Below are the code and all the weights of a small trained network. Each question names an input and a target symbol and asks about switching units off, where a switched-off unit gives its printed mean instead of its output.

import numpy as np


def w(rows, s, z=0):
    codes = np.array(rows[::2]) - 128.0
    scale = np.full(codes.shape[1], s)
    scale[-1] = z or s
    return codes * scale


def f(y):
    return np.maximum(y, 0)


def softmax(a):
    e = np.exp(a - a.max(-1, keepdims=True))
    return e / e.sum(-1, keepdims=True)


def log_softmax(a):
    a = a - a.max(-1, keepdims=True)
    return a - np.log(np.exp(a).sum(-1, keepdims=True))


def net(x, mask):
    ids = ['ΠΣΦΩαβδεζψ'.index(c) for c in x.split()]
    T = len(ids)
    res = E[ids] + P[:T]
    u = 0
    for l in range(2):
        q, k, v = (res @ M[l].T for M in (Q, K, V))
        z = softmax(np.where(np.tri(T) > 0, q @ k.T / 3**0.5, -1e9)) @ v
        res = res + np.where(mask[u], z, O[l][:, -1]) @ O[l][:, :-1]
        u += 1
        y = f(res @ A[l][:, :-1].T + A[l][:, -1])
        res = res + np.where(mask[u : u + 8], y, B[l][:, -1]) @ B[l][:, :-1]
        u += 8
    return log_softmax(res[-1] @ U[:, :-1].T + U[:, -1])


Q, K, V, O, A, B = {}, {}, {}, {}, {}, {}
E = w([
[140,212,176,141],'Π',
[134,166,170,91],'Σ',
[189,84,133,233],'Φ',
[150,163,157,114],'Ω',
[126,81,236,46],'α',
[4,109,124,209],'β',
[134,124,41,47],'δ',
[181,195,91,122],'ε',
[74,108,59,86],'ζ',
[241,167,146,54],'ψ',
],0.016)
P = w([
[114,68,73,134],'0',
[113,93,104,112],'1',
[129,93,133,118],'2',
[122,108,172,108],'3',
[130,118,207,104],'4',
[133,117,217,82],'5',
[143,125,227,71],'6',
[141,141,245,49],'7',
[119,151,254,37],'8',
[109,158,243,27],'9',
],0.0049)
Q[0] = w([
[79,224,158,66],'L0H1',
[1,114,51,240],'L0H1',
[96,119,104,192],'L0H1',
],0.0046)
K[0] = w([
[145,3,180,175],'L0H1',
[239,219,68,222],'L0H1',
[31,151,120,154],'L0H1',
],0.0045)
V[0] = w([
[70,163,2,131],'L0H1',
[113,48,143,96],'L0H1',
[102,116,201,153],'L0H1',
],0.0069)
O[0] = w([
[15,98,2,33,2],'L0H1',
[160,58,183,198,180],'L0H1',
[225,225,246,189,177],'L0H1',
],0.0056,0.0067)
A[0] = w([
[2,41,142,106,131],'L0N1',
[127,139,115,37,193],'L0N2',
[160,209,64,165,14],'L0N3',
[155,108,136,45,146],'L0N4',
[173,122,173,199,89],'L0N5',
[68,44,121,16,212],'L0N6',
[94,43,70,123,254],'L0N7',
[205,110,167,150,70],'L0N8',
],0.0097,0.0035)
B[0] = w([
[128,174,201,66,151],'L0N1',
[175,228,116,172,153],'L0N2',
[77,116,165,38,137],'L0N3',
[209,77,156,165,180],'L0N4',
[76,156,254,66,240],'L0N5',
[149,43,89,67,155],'L0N6',
[138,103,101,173,148],'L0N7',
[134,119,180,114,249],'L0N8',
],0.0073,0.011)
Q[1] = w([
[134,157,169,120],'L1H1',
[136,102,121,70],'L1H1',
[117,254,145,60],'L1H1',
],0.0076)
K[1] = w([
[235,173,169,182],'L1H1',
[222,70,45,85],'L1H1',
[172,174,255,13],'L1H1',
],0.0066)
V[1] = w([
[2,127,150,182],'L1H1',
[93,67,173,101],'L1H1',
[162,67,163,179],'L1H1',
],0.0079)
O[1] = w([
[19,161,145,88,3],'L1H1',
[96,2,177,69,254],'L1H1',
[43,76,136,174,251],'L1H1',
],0.0082,0.0089)
A[1] = w([
[133,87,168,153,21],'L1N1',
[109,57,18,149,85],'L1N2',
[171,176,148,255,112],'L1N3',
[217,117,138,155,114],'L1N4',
[203,101,159,43,3],'L1N5',
[153,128,151,101,143],'L1N6',
[90,101,166,23,97],'L1N7',
[136,59,240,93,126],'L1N8',
],0.0084,0.0047)
B[1] = w([
[106,174,116,155,166],'L1N1',
[146,177,200,173,132],'L1N2',
[49,149,191,113,141],'L1N3',
[96,95,161,112,158],'L1N4',
[54,152,131,153,175],'L1N5',
[78,66,87,173,157],'L1N6',
[104,136,148,50,174],'L1N7',
[134,163,2,132,253],'L1N8',
],0.0087,0.039)
U = w([
[128,137,152,96,80],'Π',
[129,131,139,104,50],'Σ',
[110,223,194,87,176],'Φ',
[101,115,181,56,2],'Ω',
[93,148,69,140,90],'α',
[82,68,188,106,100],'β',
[182,146,69,117,171],'δ',
[155,95,130,39,238],'ε',
[165,58,105,98,227],'ζ',
[95,112,108,255,170],'ψ',
],0.0091,0.0049)

Each question gives the input, a string of symbols that net reads in full, and the target symbol t.
The units are the heads (3 rows each of Q, K, V and O) and the neurons (one row each of A and B). Each row of codes is followed by its name. A weight is (code - 128) times the scale printed after its matrix; where a second scale follows, it is the last column's (O, A, B and U).
mask holds one flag per unit, layer by layer, with each layer's heads first. A switched-off unit (its flag False) gives its mean, the last column of its rows in O or B, instead of its output. The means were averaged over made-up inputs and are rounded, as every weight is.
A unit's drop is (log p(t) with every unit on - log p(t) with that unit switched off) / (log p(t) with every unit on - log p(t) with every unit switched off).
The circuit of an input: a set's keep is (log p(t) with only the set's units on - log p(t) with every unit switched off) / (log p(t) with every unit on - log p(t) with every unit switched off). Starting from the 12 units with the biggest drops (on a tie, the unit counted first), units are removed one at a time, each time the one whose removal leaves the highest keep (on an exact tie, the one counted first), for as long as the keep stays at least 0.8.
circuit, biggest first: the units of the circuit, biggest drop first
unit that matters most: the unit with the biggest drop
k most important neurons: the k neurons with the biggest drops, biggest first
top k neurons in layer l: the k neurons of layer l with the biggest drops, biggest first
drop of u: that unit's drop, to one decimal
input Π ε ψ, target Φ: circuit, biggest first	[L1H1; L1N8; L0N2; L0H1]
input Ω Π Ω Ω, target Φ: circuit, biggest first	[L1N8; L1H1]
input Π Σ ψ, target Φ: top 2 neurons in layer 0	[L0N2; L0N6]
input ψ δ Π Σ Σ ε, target Φ: 3 most important neurons	[L1N8; L1N3; L0N2]
input Π ψ α ψ Σ Ω, target ψ: circuit, biggest first	[L1H1; L1N7]
input ε α ψ Π Ω Φ β δ ψ Π, target ψ: circuit, biggest first	[L1N7; L1H1]
input Ω Π Π Π β, target Φ: circuit, biggest first	[L1H1; L0N1; L0H1]
input α α α α α α α Φ, target α: unit that matters most	L1N8
input Π ψ Π α, target ψ: top 4 neurons in layer 0	[L0N4; L0N2; L0N1; L0N3]
input Σ ε α ψ α α Π ψ Ω, target ψ: 2 most important neurons	[L1N8; L1N7]
input ε ε ψ δ, target ζ: 3 most important neurons	[L1N8; L0N6; L1N1]
input α Π ψ Π ψ Σ, target ψ: circuit, biggest first	[L1H1; L1N7; L0N4]
input Ω Π ε, target Φ: top 2 neurons in layer 1	[L1N8; L1N6]
input ψ β Π Π, target Φ: 2 most important neurons	[L1N8; L1N3]
input ψ α Π Π α α Φ, target α: 4 most important neurons	[L0N5; L1N8; L0N4; L0N8]
input α ψ Π Ω ψ Π ε α δ, target ζ: most important neuron	[L1N8]
input Ω ψ α α α ζ, target ζ: 3 most important neurons	[L1N8; L1N5; L1N1]
input ψ ζ Ω α ε ψ ε Π, target ψ: 2 most important neurons	[L1N7; L0N8]
input α Π α Π ε ε ε ζ, target ε: top 2 neurons in layer 1	[L1N8; L1N1]
input β Φ Π, target Φ: top 2 neurons in layer 1	[L1N8; L1N6]
input β β α α, target α: top 3 neurons in layer 1	[L1N8; L1N1; L1N5]
input Π Π β, target Φ: 4 most important neurons	[L1N8; L0N1; L1N6; L0N4]
input Π β α ε α β ζ, target ε: top neuron in layer 0	[L0N6]
input α α α ε ψ ψ Σ, target ψ: drop of L1N8	0.2
input Σ Σ α Ω ε β ζ ε δ α, target α: drop of L1H1	0.0
input Ω ε ψ Ω ψ α, target ψ: drop of L0N8	0.0
input α Φ ε Π α ψ ψ ζ ζ, target ζ: drop of L1N1	0.2
input Π α α ψ α Π α Φ β ψ, target ψ: most important neuron	[L1N8]
